In the rows, zero is written as 128.
Facts:
[<1005>,<1167>,<1206>,<1286>,<1331>,<134>,<1367>,<1415>,<148>,<1503>,<1553>,<161>,<1640>,<1658>,<1742>,<1770>,<1857>,<1931>,<1983>,<208>,<2106>,<2139>,<250>,<27>,<342>,<435>,<537>,<648>,<723>] ω tatru
[<1048>,<1072>,<1138>,<1221>,<1309>,<1345>,<1356>,<1552>,<1651>,<1953>,<196>,<1987>,<2069>,<2070>,<2125>,<2144>,<2180>,<225>,<302>,<314>,<389>,<51>,<645>,<745>,<849>,<962>] ω vaskos
[<105>,<1119>,<1189>,<1306>,<1435>,<1451>,<1584>,<1853>,<1872>,<1887>,<1908>,<2074>,<2226>,<382>,<384>,<646>,<684>,<77>,<956>] ω drefli
[<1070>,<119>,<1205>,<1211>,<1322>,<1474>,<1514>,<1515>,<1527>,<1548>,<1580>,<1666>,<1715>,<1935>,<2101>,<231>,<273>,<275>,<432>,<694>,<910>,<94>] ω klabu
[<1075>,<1089>,<1114>,<1158>,<126>,<1278>,<1361>,<1370>,<1447>,<1585>,<1607>,<176>,<1818>,<1980>,<2038>,<213>,<2152>,<2193>,<258>,<353>,<497>,<566>,<591>,<686>,<719>,<775>] ω ridun
[<1106>,<1145>,<1232>,<1248>,<1288>,<1319>,<1386>,<1440>,<1575>,<158>,<1641>,<1707>,<1746>,<1832>,<1896>,<1936>,<1998>,<2039>,<2058>,<2092>,<2154>,<2169>,<2202>,<2227>,<322>,<436>,<466>,<556>,<571>,<58>,<659>,<941>,<958>,<964>] ω kledrum
[<1186>,<1200>,<121>,<1240>,<1308>,<1358>,<1371>,<1410>,<1454>,<1506>,<1598>,<2025>,<441>,<492>,<518>,<546>,<610>,<613>,<635>,<701>,<71>,<759>,<904>,<929>,<973>] ω drato
[<1005>,<1240>,<1415>,<1980>,<2226>,<432>,<51>,<635>] γ <1180>
[<1048>,<1356>,<1552>,<158>,<1640>,<1666>,<384>,<537>] γ <1537>
[<105>,<1331>,<1454>,<1503>,<1987>,<2154>,<648>,<849>] γ <1524>
[<1070>,<1072>,<1119>,<1211>,<161>,<2125>,<275>,<353>] γ <133>
[<1075>,<1506>,<964>] γ <2225>
[<1089>,<1186>,<148>,<1832>,<2106>,<659>] γ <1479>
[<1106>,<1410>,<1435>,<1585>,<2058>,<314>,<518>] γ <1399>
[<1114>,<1371>,<436>,<904>] γ <80>
[<1138>,<134>,<2074>,<322>,<591>,<610>,<745>,<941>] γ <795>
[<1145>,<1232>,<126>,<1361>,<1474>,<1584>,<2152>,<2193>] γ <1513>
[<1158>,<1527>,<1658>,<176>,<1896>,<1908>,<1998>,<2144>] γ <861>
[<1167>,<1553>,<2169>,<435>,<441>,<686>] γ <1643>
[<1189>,<1953>,<2070>,<929>] γ <585>
[<119>,<1206>,<1872>,<2139>,<94>] γ <756>
[<1200>,<1308>,<1514>,<1548>,<1853>,<2025>,<646>,<719>] γ <1015>
[<1205>,<1386>,<225>,<382>,<492>,<566>,<645>] γ <1353>
[<121>] γ <346>
[<1221>,<1440>,<1607>,<2069>,<684>,<694>,<701>] γ <963>
[<1248>,<1306>,<1358>,<1515>,<775>,<77>] γ <981>
[<1278>,<1286>,<1322>,<1857>,<1936>] γ <1137>
[<1288>,<1447>,<1641>,<208>,<213>,<2227>,<466>,<910>,<973>] γ <1730>
[<1309>,<546>] γ <2136>
[<1319>,<1651>,<1983>,<956>,<962>] γ <375>
[<1345>,<1367>,<1931>,<258>,<342>,<497>,<556>,<723>] γ <912>
[<1370>,<1770>,<1887>,<196>,<2202>,<58>] γ <1040>
[<1451>,<2101>,<273>,<27>,<613>,<71>] γ <1760>
[<1575>] γ <325>
[<1580>] γ <245>
[<1598>,<1715>,<2092>,<250>,<302>,<389>,<958>] γ <1377>
[<1707>,<1746>,<1818>,<1935>,<2039>,<759>] γ <2147>
[<1742>,<2038>,<571>] γ <871>
[<2180>,<231>] γ <218>
[<1005>,<1158>,<121>,<1221>,<1278>,<1306>,<1322>,<1474>,<1580>,<1641>,<1872>,<208>,<2101>,<2106>,<218>,<2202>,<302>,<497>,<566>,<585>,<646>,<719>,<723>,<77>,<929>,<941>,<94>,<956>,<958>,<981>] ζ <2144>
[<1048>] ζ <1537>
[<1070>] ζ <2147>
[<1075>,<1200>] ζ <1580>
[<1075>,<121>,<1367>,<1515>,<1584>,<2058>,<2180>,<719>,<745>,<981>] ζ <1607>
[<1075>,<1371>,<861>] ζ <745>
[<1075>] ζ <566>
[<1089>,<2025>,<384>,<466>] ζ <94>
[<1106>] ζ <1651>
[<1106>] ζ <956>
[<1114>] ζ <1015>
[<1119>,<1537>] ζ <1361>
[<1186>] ζ <51>
[<1200>,<1640>] ζ <353>
[<121>] ζ <2136>
[<1221>] ζ <1072>
[<1288>,<2139>] ζ <1286>
[<1309>,<1548>,<1730>,<1983>,<2193>] ζ <1386>
[<1322>,<1435>] ζ <1319>
[<1345>] ζ <133>
[<1345>] ζ <1005>
[<1353>] ζ <2025>
[<1356>] ζ <2070>
[<1358>] ζ <958>
[<1386>,<1584>,<1651>,<275>,<659>] ζ <537>
[<1386>,<1537>,<2038>,<275>,<353>,<384>,<546>,<719>,<871>] ζ <941>
[<1447>] ζ <1742>
[<1503>,<2152>] ζ <1322>
[<1503>] ζ <302>
[<1503>,<342>] ζ <432>
[<1527>,<2136>,<432>] ζ <275>
[<1584>,<273>] ζ <1440>
[<1640>,<610>] ζ <1730>
[<1643>,<1887>,<275>,<389>,<591>] ζ <208>
[<1742>,<1896>] ζ <723>
[<1746>] ζ <912>
[<1760>] ζ <213>
[<1872>] ζ <435>
[<1872>] ζ <161>
[<1908>,<910>] ζ <1515>
[<1983>,<981>] ζ <973>
[<2039>,<51>,<958>] ζ <1180>
[<2101>] ζ <1553>
[<2106>] ζ <1983>
[<2139>] ζ <1447>
[<2139>,<375>] ζ <795>
[<218>,<518>] ζ <585>
[<250>] ζ <2193>
[<273>,<635>] ζ <1474>
[<325>] ζ <2227>
[<346>] ζ <1641>
[<435>,<436>,<566>,<849>,<964>] ζ <775>
[<436>,<497>] ζ <325>
[<492>,<546>] ζ <225>
[<518>] ζ <1908>
[<571>,<956>] ζ <871>
[<648>] ζ <27>
[<659>] ζ <635>
[<659>] ζ <981>
[<71>,<956>] ζ <1371>
[<71>] ζ <1232>
[<71>] ζ <1358>
[<956>] ζ <158>

Known rows:
[163 101 103 136 141  97 101 115  84 128 127 131 108  96 130  86  97 170
 140  93 110 138 127 120 183 118 108 141 126  91 112  98 125  98 114 178
  63 141] -> <27>
[163 113  86 128 134 117  99 111 119 129 123 149  98  82 135  90  74 174
 110  73  96 124 115  96 162  93 116 129 121 106 114 103 145 109  97 151
  76 142] -> <1072>
[112  70  88  76 143  64  88 107 133 101 108 194 172 117 164 125  90 180
 110  75 124 125 111  72 144 106 102 103 107 136 100  78 164 136 154 120
  89 111] -> <218>
[147  73  92 132 156  72  81  77 129 110 108 135 127 108 190  94 133 172
  98  77 148 149 136  94 118 116  89 143 115 156  69  83 128 129 110 141
  85 131] -> <1075>
[128  76 101 143 138  73  78  87 135 113 107 125 128 115 173  81 116 141
 127  89 144 140 127 107 133 110 111 140 112 142  93  78 131 127 109 138
  69 140] -> <71>
[126  94 114  84 147  75 104 118 127  99 120 213 168 124 161 101  95 221
 147 130 135 135 104  90 139 108 105 102  96  97  96  66 157 138 128 146
  88  98] -> <1537>
[187 123  92 130 146 120  94 113 112 109 118 162 109  84 146  83  97 195
 111  98 104 136 127 105 146 101 114 122 116 111  99  89 124 116  86 163
  89 120] -> <158>
[137  82 100  90 148  59  85 133  89 106 123 177 181 120 139 113 107 174
 137 101 117 130 113 120 171 125 107 110 107  95 114  59 146 108 145 160
  67 125] -> <756>
[114  99 100 141 158  84  96 106  73 112  88 125  97 113 131  92 110 148
 131 104 112 130 148  92 186 137 110 151 130 102  96 106 122  99 127 155
  68 135] -> <1658>
[157 132  82 104 130 119 101  98 117 124 121 180 108  77 143 107 107 179
 107  70 113 136 135 101 158  80 107 121 109 123 107 109 126 108  92 138
  92 137] -> <1474>
[140  82 104 126 140  89  96  83 127 116 109 140 118 113 178 102 124 169
 115  89 130 145 121  84 134 103  91 139 111 136  87  93 142 120 108 146
  72 134] -> <273>
[121  76  97  78 139  66  88 116 116 108 110 195 172 116 154 121  89 183
 123  87 122 127 109  85 153 111 106 107 113 117 108  74 158 126 153 131
  80 116] -> <1353>
[154  91 111 130 145  92 105 108  88 125 104 130 123 105 139 102 113 178
 130 101 115 146 124 121 163 115 101 140 119 102 102  92 125  98 110 159
  56 148] -> <1205>
[150 131  91 125 142 144  83 109 118 120 121 133 111  78 140  88  78 164
 113  53 117 147 117  60 189  65 137 140 102 122 103 103 155 112 109 174
  80 117] -> <208>
[143 107  82 133 170  74  80 101  93 108 111 124  90 109 158 100 132 123
  95  89 120 131 149  97 163 131 102 143 101 126  80  79 122  92 101 144
  80 123] -> <1908>
[162  97  86 129 140 109  98 107 142 121 115 142  94  83 144  97  58 199
 112  76 102 124 118  66 136  97 108 132 124 119  97 112 149 129 108 148
  79 125] -> <1005>
[150 114 108 123 146  96 105 104  69 120 104 159 137 101 142  98 134 186
 129 101 124 143 137 141 167 118 107 140 123 104 105  96 105 103 103 165
  70 155] -> <126>

Rows:
No name comes twice in this set of rows, the named rows included.
[153 120 119 135 168 119  84 123  65 124 101 104 151  97 138  88 126 179
 124  85 133 164 119 108 182 105 128 156 102 104 107  82 125 106 110 185
  54 139] => <213>
[128 110 103 111 137 104 102  91 106 120  99 177 133  94 155 107 123 197
 115  80 123 137 139 103 143  97 108 133 125 127 100 114 121 123 100 141
  86 147] => <2152>
[143  77  81  86 155  61  73 106 135 101 136 190 163 123 178 106 113 165
 108  79 129 131 110  89 148 110  95 111  95 133  93  59 162 125 137 138
  91 100] => <981>
[172 124  81 112 135 126 106 113 109 124 109 167 101  77 139 113  81 191
  98  68  88 129 120  85 166  76 112 122 115 111 112 106 143 108  94 145
  81 139] => <94>
[145  95 103 142 159  92  61  91 115 111 123  88 137 109 184  82 142 136
 119  75 169 172 123 101 150  99 112 160  82 156  75  64 133 115 109 175
  64 114] => <910>
[127  81 120 132 134  97 115  68 138 116 116 157 109 126 181  81 110 185
 154 129 136 146 116  79 130  99  93 143 113 118  75 111 153 130 111 162
  75 121] => <1640>
[192 109  74 133 156  92  78 111 112 118 146 133 102  95 166  84 133 153
  97  74 125 144 128 122 148 112  93 144  99 124  89  61 121  94  89 166
  83 122] => <1515>
[175 129 100 113 140 130 114 107  78 123 117 188 119  95 143 102 129 193
 118 106  97 144 120 114 183  89 108 130 117  86 116 101 128  99  84 169
  83 148] => <1361>
[130  93 109 138 135  90  95 101 117 120  98 135 132 107 144  86  96 161
 131  96 124 137 128 108 147 108 118 135 126 120 111  93 129 128 109 147
  61 149] => <1186>
[124  96  96 122 125  85  95  93 113 124 114 142 124  94 143  97  98 161
 126  68 132 136 143 123 156  99 117 137 129 136 111 109 119 116 116 144
  70 149] => <849>
[153 112  93 130 134 103  89 104 120 122 110 147 117  93 140  84  86 159
 116  75 117 132 121 101 155  95 121 128 117 121 114  91 134 119 102 144
  76 144] => <1358>
[168 105  92 138 138 108  96 108 141 119 109 145 102  97 157  77  75 184
 115  94 114 132 107  84 133  97 115 125 115 111 104  78 147 125  90 147
  75 134] => <635>
[186 107 101 134 141 135 111  96 109 113 120 176  99 117 171  91 124 182
 113 117  86 148 103  76 167  83 103 130 109  96  98  93 159 106  88 163
  91 120] => <1386>
[125 101 114 133 145 125  78  93 120 112  87 124 144  94 166  96 101 170
 116  73 134 155 125  65 148  78 132 138 103 146  93 106 145 131 122 152
  67 122] => <466>
[169 113  93 129 138 112  96 120  87 129 123 137 108  86 116  88  85 172
 129  85 101 134 124 116 188 110 114 137 126  92 115 109 132  99 111 172
  69 142] => <1286>

Now the same things, written a new way:
Known rows:
[121 140 100 134 182 103 144 115 142 107 110 107 102 121] -> <1651>
[134 136 125 102  90 156 115 117 130 110 176  92 144 172] -> <375>
[134 169 117 111 104 164 123 123 113 124 156  86 134 160] -> <80>
[167 135 100 160 177  99 156 146 136 114 131 142 158 105] -> <635>
[136  97 136 167 165 133 170 134 135 132 139  79 114 123] -> <1553>
[175 171  90  88 127 140 158 106 146  69 117  92 127 182] -> <861>
[131  86 146 144 152 129 141 133 137 133 144  86 124 139] -> <1742>
[129  98 136 138 157 120 190 125 165 104 123 106 127 138] -> <958>
[156 137 114 128 120 165 179 112 130 119 164  66 130 164] -> <325>
[173 115 137 108 161  93 143 130 154  85 126 159 140 155] -> <71>
[140  61 117 143 153 114 160 116 174  95 148  86 112 128] -> <77>
[150 128 134 138 161  74 136 128 177 100 144 152  97 141] -> <1200>
[122 127 135 148 135 128 137 141 120 142 104 123 179 115] -> <322>
[124  72  84 121 154 127 115 108 152 119 148  92 145  84] -> <591>
[106 116 146 122 132 119 125 143 141 111 122 134 145 140] -> <1746>
[117 111 138 120 149 118 118 123 101 133 120 104 131 122] -> <2069>
[129  80 123 141 153 114 193 130 191 103 145 114 123 134] -> <2202>

Rows:
No name comes twice in this set of rows, the named rows included.
[165 116  94  98 112 146 169 111 186  81 186  91 128 172] => <218>
[117  91 132  88 144 130  89 110 117 112 121 103 134 120] => <1114>
[108 171  47 155 164 171 106 141 145 144 148  98  99 195] => <1730>
[128 133 116 134 193  91  66 108 170 110 145 116  80 118] => <1548>
[135  90 124 163 158 113 178 107 130 144 125  75  99 117] => <1072>
[143  65 133 140 154  97 162 105 181  98 136  84  86 135] => <646>
[145 165  67 130 140 152 161 113 166 100 163  72 116 159] => <2136>
[123  76 128 124 142 118 122 121 144 105 147  97 128 126] => <1435>
[139  94 100 119 162 105 137 119 168  80 120 100 117 132] => <956>
[ 98 153  86 223 192 125 175 123 143 149 126  96 121  77] => <941>

